The symbols move the elements like this.
Z256 l Z647
Z256 u Z387
Z256 s Z434
Z920 l Z781
Z920 u Z610
Z920 s Z837
Z382 l Z606
Z382 u Z818
Z382 s Z725
Z387 l Z970
Z387 u Z256
Z387 s Z181
Z224 l Z322
Z224 u Z384
Z224 s Z451
Z635 l Z977
Z635 u Z473
Z635 s Z647
Z586 l Z762
Z586 u Z180
Z586 s Z959
Z131 l Z308
Z131 u Z34
Z131 s Z775
Z725 l Z382
Z725 u Z605
Z725 s Z846
Z322 l Z691
Z322 u Z496
Z322 s Z224
Z872 l Z959
Z872 u Z837
Z872 s Z610
Z518 l Z496
Z518 u Z691
Z518 s Z88
Z926 l Z177
Z926 u Z323
Z926 s Z606
Z88 l Z518
Z88 u Z378
Z88 s Z970
Z837 l Z920
Z837 u Z872
Z837 s Z324
Z860 l Z610
Z860 u Z781
Z860 s Z870
Z762 l Z775
Z762 u Z453
Z762 s Z586
Z717 l Z965
Z717 u Z451
Z717 s Z384
Z73 l Z473
Z73 u Z977
Z73 s Z308
Z610 l Z872
Z610 u Z920
Z610 s Z860
Z317 l Z818
Z317 u Z606
Z317 s Z323
Z543 l Z453
Z543 u Z775
Z543 s Z34
Z775 l Z131
Z775 u Z543
Z775 s Z762
Z453 l Z180
Z453 u Z762
Z453 s Z543
Z605 l Z870
Z605 u Z725
Z605 s Z818
Z324 l Z837
Z324 u Z959
Z324 s Z180
Z970 l Z88
Z970 u Z434
Z970 s Z387
Z308 l Z73
Z308 u Z899
Z308 s Z131
Z899 l Z34
Z899 u Z308
Z899 s Z977
Z781 l Z846
Z781 u Z860
Z781 s Z920
Z606 l Z926
Z606 u Z317
Z606 s Z382
Z451 l Z224
Z451 u Z717
Z451 s Z177
Z496 l Z384
Z496 u Z322
Z496 s Z518
Z870 l Z860
Z870 u Z846
Z870 s Z605
Z323 l Z317
Z323 u Z926
Z323 s Z965
Z647 l Z635
Z647 u Z181
Z647 s Z256
Z180 l Z324
Z180 u Z586
Z180 s Z453
Z378 l Z434
Z378 u Z88
Z378 s Z691
Z177 l Z451
Z177 u Z965
Z177 s Z926
Z691 l Z378
Z691 u Z518
Z691 s Z322
Z384 l Z717
Z384 u Z224
Z384 s Z496
Z181 l Z387
Z181 u Z647
Z181 s Z473
Z846 l Z725
Z846 u Z870
Z846 s Z781
Z818 l Z605
Z818 u Z382
Z818 s Z317
Z977 l Z899
Z977 u Z73
Z977 s Z635
Z473 l Z181
Z473 u Z635
Z473 s Z73
Z34 l Z543
Z34 u Z131
Z34 s Z899
Z965 l Z323
Z965 u Z177
Z965 s Z717
Z959 l Z586
Z959 u Z324
Z959 s Z872
Z434 l Z256
Z434 u Z970
Z434 s Z378

The rows follow the links: the fewer symbols apart two elements are, the more alike their rows tend to be.

Each row is also shifted at random along 2 hidden directions that mean nothing.

Some elements, each with a row of numbers:
Z818 [-241  228  -68   37 -256 -177  -55  -20 -370  434  -26  -67 -305  264  104 -382   60   54   28  662  800 -944  -45 -321 -503   -6 -267  461  -63   -5  719 -374   96 -166 -254  151 -613  -57 -270   13    8  -30  216 -556 -428  194   89 -328  572  254  352  194  260  697  -62 -186 -160  398  323   90  225]
Z308 [  36 -402 -287  -16 -186  167  -65 -210 -192 -196   73  -56 -169 -249   60 -156  147  -54 -169 -430 -352  402 -112  217 -173 -118  -15  -95 -207  -64 -157    2 -244  220  218 -173  149 -364   89  138  -66 -144 -136   43   58 -156 -263 -152 -112 -125 -129    4 -449  113   -7  -79  138  301 -277 -154   -1]
Z382 [-266 -270 -130  -50  381  -34 -226  128  275  -38  336  212 -306 -397  133   53  383 -291 -293   84 -637   91 -157  357  469  -13  462   19  -87  204 -276   39   -8  560  -77  -61  421  177   49  -34 -432  404 -247  257  656  309  -70   97  365 -307 -127  577  322 -334  -99  405   77  138  -43   43  618]
Z606 [-335 -277 -226    5   -5   48 -129   62  -93  116   49   76  -96 -283  152 -170  256 -286   88  588  282 -377 -358 -343  264  -25  451   34 -354 -167  440 -122  -10   21  104    4 -222  194   15   72 -194   62  -71  -32  240  145  -88   -2  459    2 -178  419   90   48 -101  177 -120  -94   94  -52  378]
Z256 [ 100  503  125 -119  -19  220  100 -322 -206  -90  -27  208  366  399 -247  253 -277  289  159 -673  169  238  130 -129 -213  -94 -499 -525  186  -88 -215  419  442 -290  -45 -137 -462  180  517  165  589  -81  362  306 -357 -205  156  258 -513  336  -46 -596 -361   20 -136 -501  420 -245   40 -531 -816]
Z323 [ 117  329  200  124  112 -149  -28  211  135  217  -28   96  -55  153   16  186 -266  256 -255 -121   68   30  254  -18 -198   86 -321   72  454   48 -310  -37    0 -116 -311  115   71   -8  -82 -358  168  245  103 -377  -82  -30  113 -121 -171  138  413 -258  119  175   -5 -120  159  138  129   28 -366]
Z920 [-151  -52  -18   32  108 -269 -205  146   58  345  160   64 -467 -189   75   38   39   27 -429  156 -381 -116   -1  225 -231   59  -50  276  -32  387 -243 -140 -103  383 -265   83  188 -174 -211 -101 -465  296 -279 -235  131  242  -74 -386  334 -159  256  356  239  168    7   67   11  460   53  317  416]
Z586 [-144 -436 -353  201 -148 -100  -63  149  -85 -117   15 -215   -1 -333  228 -470  185 -319  -78  589  161   69 -231 -217  262  -19  471  285 -400   26  371 -106 -325  -75  121  108  107  -71 -248 -170 -431 -139 -233  -48  236   57 -257 -275  366 -130 -129  325   67  -19  126   61 -267   45  -69  172  341]
Z899 [ 184   33  248 -146   88  -63  232  -92   36   24 -202  -36   38  353  -30   85 -108  133  357  150  120 -379  153  118   97   43 -184  156  140  -18  298 -171   95 -142   -2  153 -246  179 -189  317  -49 -344   38    5 -214    1  225  360  -50   31  -97 -163  184 -188  209  232 -200 -232   70  298  234]
Z453 [ 280  -65   96   69  -25 -370   20  301  235  156 -231 -209 -347   26  255 -135  -59   54   47  447   -9 -229   28  169  -29  141 -134  562  120  176  308 -382 -159  -14    9  283  193 -195 -588 -138 -243 -112 -278 -322 -106  104   90  -76  190  -95  114  127  308    7  249  305 -363   -1  -35  603  502]
Z860 [-205    7   82   33  302  -63 -154  248  178  167  144  328  -85  -68  -24   99  111  -41 -190  148 -272 -184  -70    9  252   89  275 -104  158  330 -432  204  203  172 -325   54   40  411  -33   24 -271  373  -67   63  370  259  -19   20  361   44   79  214  323 -107  -78  205   67   67  156  172  167]
Z870 [-187   76  158   -9  315 -177 -287  160  312  259  150  401 -187  -13  -53  221  288  -19 -331   93 -573   13   12  329   63   64  120  -76  249  529 -504  126  278  288 -362   81  330  264    0  -22 -222  531  -55    5  418  408    3   67  295  -74   89  380  293 -185   14  199  192  249  108  206  273]
Z451 [ -23 -395 -427  155  -85  -12   12   44   15 -369  -47 -336  -19 -343  175 -319  204 -397   48  343  187  191 -312   29  162  -64  337  155 -284 -304  379 -141 -438  -52  348   29  132 -233 -172  -72  -14 -192 -189   60  190  -38 -165 -166    7  -79 -157  142   53  -54   33   10 -190  -37 -268  -13  139]
Z635 [ 144  235  371 -286  186   36   24 -247   20    1  -88  112   44  193 -269  366   24  255   67 -489 -333    2   90  411   35  -21 -266 -179  284  190 -338   57  224  143   56  101   41  261   95  411  208 -117  210  330  -66 -104  132  475 -325 -112 -234 -302 -151 -293  120   90  194  -27 -127  -15  -20]
Z691 [  79 -241 -272   17 -188   84  -60 -261  -28 -211  -37 -252 -146 -227   18 -216  213 -136 -251 -226 -389  441 -242  617 -204  -47   13  138 -188 -153  -34 -197 -343  203  263  -67  418 -439 -169   46  -67 -184  -30  162 -113  -21 -223 -178 -257 -259  -64  170 -166  -46  177   -4   33  445 -443 -188  354]
Z781 [-247  185   87   93  118  -11 -114  197  -30  317  219  320  -65   97  -24  304   -9   50 -273  -77  -51  -94   37 -232 -154  104   69 -211  176  212 -337  205  194   95 -454  -99  -22  137  228 -179  -13  467  -87 -169  100  113   85 -228  258  132  344  148  -47  133 -306  -19  204   44  301   -8 -116]

Start here and follow the symbols in turn, left to right. Where do you end up?
Answers are names.
[  22  247  268 -195  -28  153  138 -358 -142  -97  -90  165   95  301 -293  209   25  177   53 -366 -222    3   86  212  -11 -114 -332 -238  153   40 -157  105  266   45   54   -1 -212  160  150  332  270 -293  293  302 -268 -190  104  324 -278  -17 -229 -278 -280 -146  147  -55  188    5 -103 -208  -26]
s u: Z387
[ 314  138  394   27   37  -43  174  160  200  -33 -137  -44  282  352  -20  169 -367  232  232   38  113 -132  289  -83  116  123 -178  -18  268   -8  -49    3  163 -167 -144  162  -94  154  -40   54  108 -159  151   29  -24  -95  274  307 -267  101  -98 -361  106 -203  207   47 -108 -520   94  253 -268]
s s: Z977
[  78 -465 -419  154 -110 -163  -82   79  130 -209  128 -124  -36 -375  176 -275  176 -331 -164  124 -234  366 -119 -103  229   82  443   58 -280   89  -32   77 -405   70  142 -113  423 -273  -60 -206 -374   36 -172  119  331   90 -205 -232  146 -189 -105  163 -165  -74   16   34 -142 -119 -205  192  171]
u s: Z543
[ -69 -363 -423  148 -272  121  -51 -260 -303 -296   34 -260   10 -249   57 -264   23 -176 -121   31  112  237 -134 -129 -205  -56   95  111 -358 -136  274 -108 -319  -27  226 -142   12 -384  -36 -129  -40 -174 -182   -3 -153  -66 -237 -293   15  -70 -105  120 -357  182  -37 -206  -50  203 -256 -107  133]
l s s: Z775
[ 102 -447 -357   66 -131   63   16   23   53 -212   17 -167  117 -324  154 -155   94 -233 -267 -190 -190  593  -94 -124  175  -30  264 -101 -256  -64 -135   72 -360  -47   90 -110  332 -314   81 -255 -161  132  -53  108   72 -154 -264 -210 -185  -68  -39   51 -323   64  -81 -108  -99  -46 -254 -173 -210]
s s: Z586
[-146  -73  -39   22  118  -74   38  279  217  124   88  231   39    6  133    0  142 -103    5  332   11 -276 -173 -206  225   86  253  -29  -25  192  -55  137  103  -41 -207   62 -154  379  -20   59 -216  215  -41   -7  344  152  -26   23  452  109   45  170  286 -111  -84  108   52 -113  248   67  102]
l u: Z837
[-289  312  204   65  260   65 -106  229   61  257  272  461   99   52 -112  393  -58   57 -168 -276 -213   80  112 -335   79   76  166 -479  259  191 -589  371  451   88 -474 -259    3  345  510 -178   21  637   34   80  356  100    9   55   51  248  130  -77  -67   -9 -291 -102  284 -100  449 -163 -521]
l s: Z846
[-150 -296 -215   32  -20   32  -43   72  215 -135  132   -9   40 -361  155  -70  285 -298   26  239 -153  173 -175    3  388   37  512   42 -286    0  104   99 -194  153   81  -58  174  140  -42  -83 -226  136 -261  144  435  174 -180   10  177 -164 -186  304   80 -202 -103  173  -21 -154    0   17  288]
s u l: Z818
[-139 -282 -292   78  -67  -84  -43  275   82 -155  -14  -19   60 -197  194 -288   16 -308   78  603  361 -102 -224 -443  218    5  397  119 -362   -3  420   11 -217 -175   65  -12 -120  151  -73  -42 -279   76 -120 -104  165   44 -131  -73  472   32 -126  205  146  -77   -2   55 -268 -260   91  114   84]
s s u: Z920
[ 278  -67  305   18  231 -240   23  307  531   24 -188  -89 -191   20   51  254 -252  108 -102 -140 -582  161  365  486  229   90   -1  238  294  320 -287 -206 -175  158 -129  332  539   16 -258 -145 -287  -66 -112   31  293   42  169  133 -234 -344  -33   19  282 -283  332  325 -146  -75  -67  608  236]
l l l: Z324
[ 208  223  441 -141  219  -95  200   25  277  -78   27  119  104  326 -235  328 -151  181  174 -503 -307   75  229  340  139 -107 -332 -286  344  162 -519  130  317   66   -7  134   97  431  219  306  137 -138  134  432   74   49  238  470 -329 -100 -183 -263   29 -392   42  100  179 -270  105  121  -74]
u s: Z308
[ 105  -29 -108  -76 -153   -1   -5 -359 -150 -181  -59 -104 -214 -157  -49 -143  231  -80 -205 -343 -390  367 -141  600 -228  -40  -75   -2 -192   46 -121 -104 -337  179  251  -37  266 -331    1  138   23 -105  -40  246 -131 -107 -208  -48 -252 -160 -153  103 -182   10  129  -14   65  456 -413 -109  222]
s l s: Z691
[ 194 -316 -329   60 -228  100   -9  -80   19 -391  -31 -309  -83 -357  142 -222  218 -188  -90   35 -153  420 -182  175   98  -94  268  120 -354 -231  171  -43 -380   62  343  -72  296 -325 -213 -109  -94 -121  -70  117   98  -70 -330 -174 -119 -251 -138  123  -62  -71   36  -11   38   15 -367  -45  137]
s s s: Z926
[  44 -311 -146  137  107  133   34  166  268 -319   92  128  274 -302   17   28   48 -260   20  -90 -190  543 -103 -102  454   21  501 -238  -80 -108 -101  181 -205   90   36 -104  262   52  113 -134  -47  220 -208  241  396  -94 -109    9 -280  -65  -47   19    8 -400  -52    8   57 -263 -114 -213 -315]
u l: Z323
